Here is a tiny trained network, its code and every weight. The questions are about switching its units off for an input and a target symbol, where a switched-off unit gives its printed mean instead of its output.

import numpy as np


def w(rows, s, z=0):
    codes = np.array(rows[::2]) - 128.0
    scale = np.full(codes.shape[1], s)
    scale[-1] = z or s
    return codes * scale


def norm(h):
    return h / np.sqrt((h * h).mean(-1, keepdims=True) + 1e-5)


def f(y):
    return y / 2 * (1 + np.tanh(0.7978845608 * (y + 0.044715 * y**3)))


def softmax(a):
    e = np.exp(a - a.max(-1, keepdims=True))
    return e / e.sum(-1, keepdims=True)


def log_softmax(a):
    a = a - a.max(-1, keepdims=True)
    return a - np.log(np.exp(a).sum(-1, keepdims=True))


def net(x, mask):
    ids = ['αβδεζημξπστφψω'.index(c) for c in x.split()]
    T = len(ids)
    res = E[ids] + P[:T]
    r = norm(res)
    for j in range(2):
        rows = slice(2 * j, 2 * j + 2)
        q, k, v = (r @ M[0][rows].T for M in (Q, K, V))
        z = softmax(np.where(np.tri(T) > 0, q @ k.T / 2**0.5, -1e9)) @ v
        o = O[0][rows]
        res = res + np.where(mask[j], z, o[:, -1]) @ o[:, :-1]
    y = f(norm(res) @ A[0][:, :-1].T + A[0][:, -1])
    res = res + np.where(mask[2:18], y, B[0][:, -1]) @ B[0][:, :-1]
    return log_softmax(norm(res)[-1] @ U[:, :-1].T + U[:, -1])


Q, K, V, O, A, B = {}, {}, {}, {}, {}, {}
E = w([
[176,124,57,178,191,136,206,121,159],'α',
[183,129,64,92,157,90,153,225,179],'β',
[168,42,77,110,184,125,125,164,102],'δ',
[146,156,56,162,95,119,52,128,135],'ε',
[183,166,15,151,190,98,97,139,181],'ζ',
[128,104,81,51,129,204,161,104,141],'η',
[121,151,70,114,176,167,208,128,134],'μ',
[232,181,68,156,104,136,248,185,192],'ξ',
[98,122,73,119,219,128,105,140,139],'π',
[168,71,150,155,141,171,193,165,180],'σ',
[164,142,70,78,141,155,199,171,155],'τ',
[123,126,64,61,169,127,141,176,130],'φ',
[102,170,125,148,126,151,99,142,146],'ψ',
[160,147,31,130,96,124,90,150,92],'ω',
],0.017)
P = w([
[87,163,185,160,112,103,76,109,24],'0',
[174,232,74,123,61,139,170,182,201],'1',
[132,161,81,143,126,169,108,147,169],'2',
[163,150,70,127,91,168,175,156,202],'3',
[151,122,93,186,92,164,109,125,191],'4',
[141,82,87,155,119,182,79,103,181],'5',
[155,85,85,121,83,172,118,144,214],'6',
[172,55,89,162,104,178,130,110,213],'7',
[165,51,89,154,112,186,149,126,213],'8',
[158,24,86,109,136,187,101,134,232],'9',
[168,20,121,160,152,192,113,128,237],'10',
[194,22,83,156,83,173,76,100,230],'11',
[177,2,87,181,121,189,113,66,210],'12',
],0.0095)
Q[0] = w([
[78,89,221,83,43,7,159,151,8],'head 0',
[145,143,118,121,197,86,92,141,91],'head 0',
[174,104,7,140,162,194,112,193,186],'head 1',
[119,102,254,107,99,108,102,105,89],'head 1',
],0.0074)
K[0] = w([
[159,128,77,132,130,181,108,150,228],'head 0',
[149,132,83,145,107,109,159,225,136],'head 0',
[97,162,213,169,162,80,166,110,12],'head 1',
[85,118,74,153,110,190,139,124,176],'head 1',
],0.011)
V[0] = w([
[122,206,84,158,144,115,196,176,120],'head 0',
[252,116,51,92,115,120,145,166,160],'head 0',
[126,110,117,27,145,141,150,175,82],'head 1',
[71,93,129,140,210,50,23,81,102],'head 1',
],0.012)
O[0] = w([
[43,163,58,126,82,183,142,172,71,254],'head 0',
[52,225,249,167,163,235,215,99,199,135],'head 0',
[194,130,149,194,106,207,157,251,76,254],'head 1',
[221,197,93,86,138,206,33,111,168,38],'head 1',
],0.011,0.0052)
A[0] = w([
[210,106,118,106,131,119,119,161,139,70],'neuron 0',
[219,72,79,135,80,104,143,161,193,99],'neuron 1',
[196,130,90,76,120,166,17,138,110,128],'neuron 2',
[237,130,174,125,167,121,105,137,136,157],'neuron 3',
[65,156,158,161,59,191,161,154,125,147],'neuron 4',
[106,30,37,89,123,45,163,145,16,151],'neuron 5',
[173,146,45,96,106,115,179,112,184,103],'neuron 6',
[157,87,119,36,156,56,80,97,67,204],'neuron 7',
[98,147,50,121,123,173,114,80,138,153],'neuron 8',
[124,101,77,124,140,146,171,154,157,136],'neuron 9',
[197,148,122,123,187,29,156,131,85,254],'neuron 10',
[128,85,87,116,73,190,166,132,190,214],'neuron 11',
[229,153,96,112,177,145,121,112,105,138],'neuron 12',
[83,134,102,48,163,142,117,151,189,178],'neuron 13',
[112,56,67,89,138,9,150,94,130,129],'neuron 14',
[213,169,161,58,173,162,88,16,201,184],'neuron 15',
],0.011,0.0037)
B[0] = w([
[76,128,174,121,157,138,172,59,63,178],'neuron 0',
[88,58,139,136,188,116,109,76,58,226],'neuron 1',
[123,55,162,168,140,180,216,63,117,206],'neuron 2',
[33,220,187,156,64,126,226,98,46,183],'neuron 3',
[121,103,14,92,148,113,118,114,145,200],'neuron 4',
[205,179,127,128,80,72,191,219,210,252],'neuron 5',
[32,97,225,123,107,117,39,93,46,172],'neuron 6',
[9,125,126,107,93,121,140,182,89,162],'neuron 7',
[100,53,129,207,81,134,98,169,123,173],'neuron 8',
[111,93,94,205,95,110,91,85,148,194],'neuron 9',
[23,200,144,133,126,171,135,203,62,173],'neuron 10',
[174,79,118,191,190,116,61,147,190,231],'neuron 11',
[84,126,183,157,103,177,193,104,144,189],'neuron 12',
[80,142,109,206,145,144,83,202,77,159],'neuron 13',
[180,189,255,151,67,187,106,209,202,206],'neuron 14',
[60,183,179,147,19,37,102,191,201,180],'neuron 15',
],0.0078,0.012)
U = w([
[77,161,117,194,53,156,141,203,83,254],'α',
[118,20,133,187,85,168,150,137,188,207],'β',
[122,203,108,91,139,146,77,123,218,82],'δ',
[204,131,3,139,128,86,130,179,114,41],'ε',
[117,84,134,87,80,59,94,145,53,63],'ζ',
[109,92,17,145,184,110,89,94,166,138],'η',
[234,139,95,127,182,205,111,142,95,105],'μ',
[50,128,185,124,109,64,91,74,119,32],'ξ',
[164,193,70,113,202,189,148,163,172,86],'π',
[138,122,132,115,110,163,76,82,41,79],'σ',
[157,180,214,121,121,180,147,90,135,48],'τ',
[54,120,115,106,160,79,212,78,136,79],'φ',
[170,88,146,135,167,97,172,158,19,105],'ψ',
[158,136,152,135,103,36,156,164,190,79],'ω',
],0.012,0.0045)

Each question gives the input, a string of symbols that net reads in full, and the target symbol t.
The units are the heads (2 rows each of Q, K, V and O) and the neurons (one row each of A and B). Each row of codes is followed by its name. A weight is (code - 128) times the scale printed after its matrix; where a second scale follows, it is the last column's (O, A, B and U).
mask holds one flag per unit, heads first, then neurons. A switched-off unit (its flag False) gives its mean, the last column of its rows in O or B, instead of its output. The means were averaged over made-up inputs and are rounded, as every weight is.
A unit's drop is (log p(t) with every unit on - log p(t) with that unit switched off) / (log p(t) with every unit on - log p(t) with every unit switched off).
The circuit of an input: a set's keep is (log p(t) with only the set's units on - log p(t) with every unit switched off) / (log p(t) with every unit on - log p(t) with every unit switched off). Starting from the 12 units with the biggest drops (on a tie, the unit counted first), units are removed one at a time, each time the one whose removal leaves the highest keep (on an exact tie, the one counted first), for as long as the keep stays at least 0.8.
circuit, biggest first: the units of the circuit, biggest drop first
unit that matters most: the unit with the biggest drop
top k neurons: the k neurons with the biggest drops, biggest first
which heads matter: for each layer, one digit per head in row order, 1 if its drop is at least 0.15 and else 0, layers parted by /
drop of u: that unit's drop, to one decimal
input σ δ μ α σ φ τ σ ε, target ω: unit that matters most => head 1
input η σ η, target ψ: which heads matter => 11
input η σ σ η α, target ψ: circuit, biggest first => (head 0; head 1; neuron 1; neuron 14)
input ξ μ ε σ ξ η δ ξ σ δ ψ τ ψ, target φ: which heads matter => 11
input ε α ε ω ω ξ σ, target ξ: circuit, biggest first => (head 1; neuron 15; neuron 6)
input σ ψ δ η α ω, target ω: which heads matter => 01
input σ ζ φ δ ε β τ, target ω: which heads matter => 01
input ξ β ψ ξ ζ ε, target φ: which heads matter => 11
input σ β β ε η ε σ δ ζ π, target ω: which heads matter => 01
input η φ π σ π η π η ξ, target ψ: which heads matter => 10
input π τ σ, target σ: which heads matter => 11
input η η α η α α, target ψ: which heads matter => 11
input ξ σ ω α η η τ, target φ: which heads matter => 11
input ξ η η α η τ, target φ: which heads matter => 11
input ξ π ξ δ φ τ η δ ψ σ η ξ, target φ: unit that matters most => head 1
input σ σ φ, target ω: circuit, biggest first => (head 1; neuron 5)
input ζ σ η ξ η φ α ψ, target δ: which heads matter => 11
input σ η σ ζ μ β η ψ, target ω: which heads matter => 01
input δ σ μ δ σ η, target τ: which heads matter => 11
input σ δ π σ, target ω: circuit, biggest first => (head 1; neuron 5; head 0)
input δ ζ σ ε δ α δ η τ, target τ: circuit, biggest first => (head 1; head 0; neuron 3)
input φ τ η η ε σ ξ μ η β η ε β, target μ: which heads matter => 01
input φ η δ σ π ε σ σ α, target μ: circuit, biggest first => (head 1)
input η ε δ, target ψ: top 2 neurons => (neuron 14; neuron 15)
input ψ δ δ π α φ ψ ω η ξ ξ β, target ζ: drop of head 0 => 0.6
input η σ α β, target ψ: drop of neuron 1 => 0.2
input δ ξ η ω, target τ: drop of head 1 => 0.4
input ξ ξ μ δ φ σ δ ζ ξ δ, target φ: drop of head 1 => 0.6
input π ζ σ σ σ ψ, target σ: top neuron => (neuron 5)
